Moves between elements:
per: §>none, %>none, $>mov, ~>zok, +>vus
gif: §>zer, %>vuz, $>dig, ~>ped, +>none
fer: §>none, %>non, $>nev, ~>bik, +>ran
veb: §>none, %>mov, $>ves, ~>lon, +>zup
kag: §>vak, %>zef, $>bep, ~>kar, +>none
mab: §>fer, %>ran, $>zef, ~>lop, +>nef
ren: §>dup, %>ked, $>gis, ~>ran, +>rol
kug: §>gil, %>nat, $>pur, ~>dig, +>none
feg: §>kes, %>gib, $>ler, ~>peb, +>des
gor: §>none, %>dos, $>ked, ~>led, +>peb
tef: §>ren, %>rol, $>ras, ~>nef, +>none
dif: §>mem, %>led, $>ran, ~>feg, +>pid
nad: §>zaz, %>gaz, $>kug, ~>gif, +>none
zok: §>none, %>none, $>mep, ~>fev, +>nev
tam: §>none, %>none, $>nir, ~>geb, +>fam
mep: §>none, %>none, $>bub, ~>mut, +>lon
tel: §>rez, %>zav, $>pap, ~>por, +>kar
zaz: §>geb, %>ves, $>gil, ~>zer, +>gaz
bub: §>none, %>none, $>gek, ~>tam, +>dev
por: §>vus, %>gis, $>noz, ~>zef, +>ras
fev: §>none, %>none, $>mut, ~>per, +>rez
vuz: §>dev, %>zer, $>pom, ~>mog, +>gif
zer: §>bub, %>dev, $>zar, ~>rak, +>vuz
bik: §>none, %>bif, $>rez, ~>ked, +>ler
gaz: §>ves, %>zaz, $>nat, ~>vuz, +>nad
ras: §>gis, %>por, $>zur, ~>kag, +>none
led: §>none, %>mem, $>fer, ~>gib, +>dif
kes: §>none, %>none, $>bif, ~>dos, +>gib
lon: §>none, %>mep, $>dev, ~>pel, +>ved
fav: §>lon, %>ved, $>vuz, ~>pap, +>bep
zup: §>mov, %>veb, $>zaz, ~>ved, +>noz
pom: §>bap, %>zar, $>pid, ~>viv, +>dig
pel: §>none, %>mut, $>fam, ~>veb, +>vum
nev: §>none, %>zok, $>lon, ~>rez, +>vak
ven: §>none, %>kem, $>gor, ~>bap, +>gil
nat: §>ven, %>gil, $>faz, ~>pom, +>kug
nef: §>ran, %>mab, $>kag, ~>kod, +>none
rak: §>tam, %>fam, $>tak, ~>zaz, +>mog
pap: §>pel, %>vum, $>mog, ~>noz, +>vov
pid: §>led, %>dif, $>mab, ~>des, +>fad
fad: §>dif, %>pid, $>nef, ~>tun, +>none
vus: §>none, %>per, $>veb, ~>nev, +>gis
tak: §>nir, %>fid, $>feg, ~>gil, +>viv
ped: §>rak, %>mog, $>naz, ~>nad, +>none
bif: §>none, %>none, $>fev, ~>dup, +>bik
dev: §>none, %>bub, $>bap, ~>fam, +>zer
fam: §>none, %>tam, $>fid, ~>ves, +>rak
zur: §>zup, %>noz, $>nad, ~>bep, +>none
ves: §>none, %>geb, $>ven, ~>dev, +>zaz
vum: §>mut, %>pel, $>rak, ~>zup, +>pap
ran: §>non, %>fer, $>vak, ~>ler, +>mab
viv: §>fid, %>tak, $>des, ~>nat, +>naz
pur: §>peb, %>faz, $>tef, ~>fad, +>none
kod: §>ler, %>lop, $>kar, ~>tef, +>none
mem: §>none, %>none, $>non, ~>kes, +>led
bap: §>none, %>gek, $>led, ~>fid, +>zar
zar: §>gek, %>bap, $>dif, ~>tak, +>pom
kem: §>none, %>none, $>dos, ~>gek, +>ven
non: §>none, %>none, $>zok, ~>bif, +>fer
bep: §>ved, %>fav, $>gif, ~>vov, +>none
dig: §>zar, %>pom, $>fad, ~>naz, +>none
mov: §>none, %>none, $>geb, ~>mep, +>veb
geb: §>none, %>none, $>kem, ~>bub, +>ves
dos: §>none, %>none, $>dup, ~>mem, +>gor
noz: §>veb, %>zup, $>gaz, ~>fav, +>zur
gis: §>per, %>vus, $>zup, ~>vak, +>por
vak: §>zok, %>nev, $>ved, ~>zav, +>zef
gib: §>none, %>kes, $>bik, ~>gor, +>feg
mut: §>none, %>none, $>tam, ~>mov, +>pel
naz: §>tak, %>viv, $>tun, ~>kug, +>none
faz: §>gor, %>peb, $>rol, ~>pid, +>pur
mog: §>fam, %>rak, $>viv, ~>gaz, +>ped
ked: §>none, %>dup, $>vus, ~>fer, +>ren
ved: §>mep, %>lon, $>zer, ~>vum, +>fav
dup: §>none, %>none, $>per, ~>non, +>ked
nir: §>none, %>none, $>kes, ~>kem, +>fid
peb: §>dos, %>gor, $>ren, ~>dif, +>faz
fid: §>none, %>nir, $>gib, ~>ven, +>tak
gil: §>kem, %>ven, $>peb, ~>zar, +>nat
kar: §>zav, %>tel, $>vov, ~>ras, +>none
rol: §>ked, %>ren, $>por, ~>mab, +>tef
ler: §>bif, %>bik, $>zav, ~>ren, +>lop
zav: §>fev, %>rez, $>vum, ~>gis, +>tel
tun: §>feg, %>des, $>kod, ~>pur, +>none
des: §>gib, %>feg, $>lop, ~>faz, +>tun
lop: §>bik, %>ler, $>tel, ~>rol, +>kod
rez: §>none, %>fev, $>pel, ~>vus, +>zav
zef: §>nev, %>vak, $>fav, ~>tel, +>kag
gek: §>none, %>none, $>mem, ~>nir, +>bap
vov: §>vum, %>pap, $>ped, ~>zur, +>none

The rows follow the links: the fewer symbols apart two elements are, the more alike their rows tend to be.

Each row is also shifted at random along 8 hidden directions that mean nothing.

Some elements, each with a row of numbers:
gif: 37,-16,-104,31,-25,9,-50,-72,55,18,21,40,-14,-46,-25,-30,-23,6,-6,-11,-5,35,8,13,-15
mut: -50,54,44,43,-18,44,-51,-2,-40,-15,-24,-34,12,-3,-69,42,10,42,-10,20,-2,-120,15,-29,11
ved: 41,2,16,22,6,39,-23,44,11,-4,-8,30,-37,1,80,26,-4,46,-8,13,1,-57,5,13,6
pur: 11,13,-20,-33,-26,32,26,14,-1,39,19,-5,-41,-8,-39,16,-11,-29,3,-34,-24,-121,8,31,-21
vuz: 51,-57,-46,4,-32,-39,-46,-62,14,24,-9,23,-45,-15,8,-4,-12,18,20,-20,-7,98,-13,25,32
fad: -9,-6,-2,-33,-105,44,-84,-37,-78,-16,48,-16,-24,4,-27,27,-14,18,-1,-37,-22,-3,9,45,-9
mab: 39,-29,44,-40,4,19,18,67,-14,-16,5,-4,-51,49,32,35,3,11,1,-16,-18,-11,1,41,-6
zar: -46,3,-40,3,-87,38,23,-104,1,-23,26,14,-9,-51,-78,-9,-31,14,-12,-26,-12,15,-13,36,2
nad: 49,29,9,-37,-7,4,17,16,2,34,9,44,38,-36,4,-32,-3,-25,25,-43,13,-27,0,35,-1
fav: 28,-18,-16,26,-39,37,-48,2,-23,11,14,10,-59,8,-6,52,5,44,1,1,-1,-13,14,9,8
zup: -13,-21,1,43,79,-8,116,83,-19,43,-20,4,-60,20,35,56,21,-3,5,53,34,27,11,-51,11
mog: 31,67,-37,-5,-41,36,-91,-42,-20,-4,19,-1,86,-43,51,-40,-7,5,4,-29,-6,-30,30,8,-26
vov: 22,-16,10,17,83,-49,-52,13,86,28,-51,3,29,8,-1,-6,20,-11,48,-30,-3,-40,24,9,-6
non: -32,-18,52,-5,-30,-21,-29,-33,36,-34,-6,8,-3,12,-24,-3,3,13,-6,-4,-10,-25,-32,30,22
lop: -66,15,10,-17,-23,-15,51,-48,36,-24,21,-14,55,2,69,15,33,-31,15,-43,-6,-6,19,28,-33
tam: -9,44,82,-26,17,1,73,14,-14,-33,-39,2,82,-17,-44,-17,-1,9,26,-18,8,-5,-14,15,28
fid: -7,32,39,-32,-19,19,105,-18,-10,-14,-33,-29,18,-16,6,11,-10,4,22,-39,-27,-65,-10,27,18
bub: -3,-17,-5,17,-53,2,-3,-45,-31,-7,-3,4,-26,-13,9,9,-13,37,-10,15,3,59,-23,-1,40
nir: 27,38,-66,0,-63,42,52,-47,-67,-16,20,-39,2,-21,7,-12,-21,18,-45,19,-18,29,0,-32,-8
faz: -93,3,3,-14,-50,16,-5,-38,-34,23,31,-15,-12,-17,-67,22,-8,-34,12,-26,-3,-57,2,12,-12
kes: -33,-4,7,-3,19,-39,-48,-22,-11,-29,-18,-43,39,14,20,-31,-10,-1,-6,17,-12,57,-8,-30,4
zav: 33,32,-13,3,8,-21,-29,-11,46,-8,3,-6,46,11,26,-16,36,-6,-7,-12,-4,-25,13,-7,-17
tel: 53,5,-39,-6,-14,-11,42,2,-7,14,10,-21,-16,31,4,36,39,-4,-4,-13,-11,20,25,-8,-19
tak: 60,34,-37,-18,36,34,7,28,-7,-9,-15,-28,29,-9,31,-37,-34,3,-8,2,-25,-29,16,-13,-25
lon: 37,17,-4,16,-30,38,49,5,4,-21,12,37,-8,-15,31,3,4,33,-28,13,12,8,-7,7,8
vum: 65,28,-16,35,38,12,-102,50,-15,22,-34,-34,-11,28,81,20,13,35,-5,26,-14,-72,33,-43,-4
gis: -8,21,49,-2,48,-2,77,66,39,11,-2,35,19,3,-49,5,30,-31,1,3,29,-75,-5,1,-7
gaz: -119,-10,-24,49,-32,-24,-57,-109,42,49,5,26,11,-68,93,4,6,-24,36,-18,25,-43,-3,4,13
vus: -39,-13,1,41,13,-23,11,13,-6,31,-2,-9,-49,18,-39,38,30,-2,-16,41,21,-13,-8,-47,13
mep: -109,-19,41,61,-10,-1,-29,-54,27,-23,-21,11,-11,-18,-35,30,6,34,7,19,18,-13,-8,-5,32
pap: -17,-1,23,21,17,-18,-12,8,-28,15,-25,-32,7,24,50,56,34,16,36,-12,7,28,29,-7,7

The symbols that take the first to the second take the third to the fourth, perhaps in another order. What is the fourth?
Answers are names.
28,10,71,3,44,-45,-75,40,-40,-14,-49,-21,42,37,-68,-7,14,27,18,19,12,48,-7,-31,33
to 19,4,9,-24,-27,57,24,24,-48,-31,11,1,-17,-8,3,3,-40,27,-7,-7,-14,7,-1,28,2
as 1,-32,8,-9,80,16,48,66,38,-40,-10,12,-5,9,-21,-27,-38,-3,-10,25,-7,41,-1,6,-19
to ras

-79,40,8,16,-45,22,-51,-24,-38,-26,53,-4,41,-14,-21,-18,7,-14,-48,38,24,-24,-11,-37,-10
to -35,-16,25,45,2,0,-105,21,-44,-38,9,-6,-8,30,-36,16,2,42,-28,56,21,65,-1,-38,13
as 26,6,41,-27,-5,-36,39,-4,-1,22,-21,34,30,-24,61,-32,4,-15,27,-15,24,20,-38,12,41
to bap

-56,-61,-2,36,59,-14,-32,12,6,4,-18,15,-24,-1,105,30,-13,16,41,13,18,93,22,-1,4
to 32,-30,-17,-5,-11,5,-73,27,-3,-28,25,1,-32,37,91,-3,-7,16,-31,24,-13,48,1,2,-13
as 36,7,-38,-7,-8,83,10,42,-51,-25,30,4,-27,-10,1,-4,-48,25,-23,19,-8,20,18,5,-29
to nev

28,56,30,-36,-77,30,-46,5,-86,10,62,33,66,-17,-30,0,26,-9,6,-41,34,9,11,25,-6
to 46,55,22,-4,-1,48,-17,44,-59,-9,-25,-29,24,-2,45,-7,-13,39,-13,19,-12,-70,3,-20,12
as 89,-6,-71,-16,-1,51,-19,28,8,6,16,11,-45,-9,99,-20,-42,9,-19,-1,-26,-14,14,21,-26
to dos

-82,2,101,-38,46,17,40,33,42,-85,7,42,101,-18,1,-45,-26,-13,23,-25,15,26,-11,55,-17
to -14,-12,11,19,25,12,-20,22,46,-23,20,31,3,11,-9,11,12,8,-3,2,11,5,13,17,-18
as 116,-20,27,-44,-5,-12,72,66,4,-16,14,35,-23,42,17,8,21,13,-8,-10,4,69,-15,32,11
to vuz

66,52,-40,19,-61,28,-23,-21,-35,9,3,-24,-9,-4,90,6,15,32,-38,21,-11,-45,4,-31,9
to -5,-9,-9,-9,13,-31,52,-46,21,-1,-45,-30,11,-11,-41,-18,-17,-4,20,-19,-20,18,-13,0,20
as 47,-3,-2,6,16,-55,5,-17,60,7,-24,-17,10,27,71,1,36,-4,-2,-6,-12,-9,-6,-12,8
to rak

7,22,-47,4,-16,49,-46,30,-66,-7,40,-46,-13,32,0,39,5,4,-26,11,-17,-12,49,-20,-48
to 49,26,-43,-14,3,5,-32,14,-9,-19,29,-34,30,29,-29,-24,9,-11,-38,10,-18,27,21,-26,-44
as 13,-9,37,-27,4,49,-84,68,-52,-23,7,-19,-30,29,-62,12,-37,26,4,-4,-26,-42,9,25,-10
to led

63,-31,81,-31,82,-22,60,103,56,-27,-56,11,-31,46,-60,-8,-12,11,3,11,-19,-46,-33,24,22
to 7,-4,12,20,13,-14,-34,-12,78,-36,8,46,31,-7,-53,-37,8,6,-24,9,12,7,-15,5,-1
as 21,-1,5,-15,-15,-4,-10,-26,18,-35,-7,26,31,-31,-47,-65,-33,9,-10,2,-4,46,-32,14,16
to led

-57,10,39,-2,15,-22,77,0,34,8,23,40,42,-9,-41,12,43,-43,16,-21,41,4,-4,14,-10
to 64,8,-13,-6,-7,-25,8,-9,-4,26,-16,-15,11,15,-1,25,36,6,22,-32,-5,13,16,4,4
as -24,-3,-69,63,-10,39,-35,-47,12,-14,11,14,-24,-44,-81,-17,-32,37,-33,45,7,32,0,-33,0
to ven

5,3,68,-55,-50,-33,-48,9,-36,18,17,3,6,30,-33,-1,24,-28,16,-33,-2,-49,-28,28,20
to -21,14,-42,55,33,-6,54,-16,44,-12,-7,-21,-1,7,7,11,26,3,-39,45,2,-5,7,-55,-17
as 4,-8,-26,-20,-20,-45,-47,-42,45,29,27,22,20,-4,-65,-29,23,-47,10,-35,2,0,-6,20,-16
to zav

-69,11,72,7,-5,33,-19,3,15,-31,15,42,50,-18,10,28,14,13,35,-37,28,-24,18,51,-8
to -31,-26,-1,4,31,-45,-24,-26,-43,-6,-40,-50,12,12,-40,-10,-17,10,19,13,-8,103,-4,-33,21
as -14,-12,-1,0,38,6,-100,31,-29,5,-24,-54,-19,35,-55,23,-16,1,21,-8,-34,-41,29,-7,-20
to vus

-34,-43,21,-3,80,-64,-26,42,74,31,-15,11,-12,23,129,-5,18,-48,27,3,6,-34,-4,-5,-6
to 7,32,48,-17,-37,86,10,76,-67,-31,47,8,-9,25,23,59,12,24,-12,-14,6,-50,32,32,-27
as -128,-4,29,18,23,15,39,-10,-25,18,-17,-8,-5,-36,-75,19,-24,-18,26,7,16,-48,1,-9,7
to pid

9,3,-28,5,-48,48,20,8,-17,-40,47,-1,-43,16,38,15,-9,24,-58,34,-10,0,-4,-3,-21
to 23,11,-29,46,47,-15,42,1,39,12,-40,-14,0,2,-36,9,22,13,-9,22,3,-5,11,-42,1
as 69,-26,-32,17,32,5,-44,16,28,6,-31,27,-39,-8,-10,-23,-36,33,-1,16,-9,14,-6,2,20
to feg

25,-13,-68,10,-3,-24,4,-59,4,35,-15,-19,-10,-7,-117,8,3,-3,25,-24,-12,63,22,-3,-2
to -25,6,-37,3,6,-2,28,-17,24,-9,23,-27,19,16,35,10,22,-22,-9,-6,-11,16,26,-8,-41
as -33,-10,37,19,27,-18,-11,35,-44,33,-2,15,-5,10,-86,37,21,-3,26,11,38,21,9,-22,12
to peb

100,-44,-53,-33,-27,-12,35,-32,28,11,-16,14,-56,-4,-11,-29,-36,10,3,-19,-31,53,-28,35,22
to 14,-28,-42,7,18,-23,-20,-5,18,29,-17,-56,-61,45,-27,38,16,-5,2,-9,-43,-40,22,-9,-16
as 28,-1,2,-21,-23,-10,-82,23,-64,15,3,-27,-26,19,62,-30,-20,3,-28,37,-9,-8,-27,-32,22
to nev

-10,11,32,-36,-10,-6,-4,17,-27,4,9,-2,12,-1,18,-36,-16,-26,-9,9,3,-35,-28,-2,7
to 23,-39,18,-17,2,13,42,63,-73,-23,-7,-34,-73,45,66,31,-29,28,-21,44,-18,70,-14,-13,22
as -50,-2,8,34,-9,-34,-33,-35,-6,23,4,22,18,-19,-12,-3,23,-6,1,23,40,45,-15,-37,27
to mep

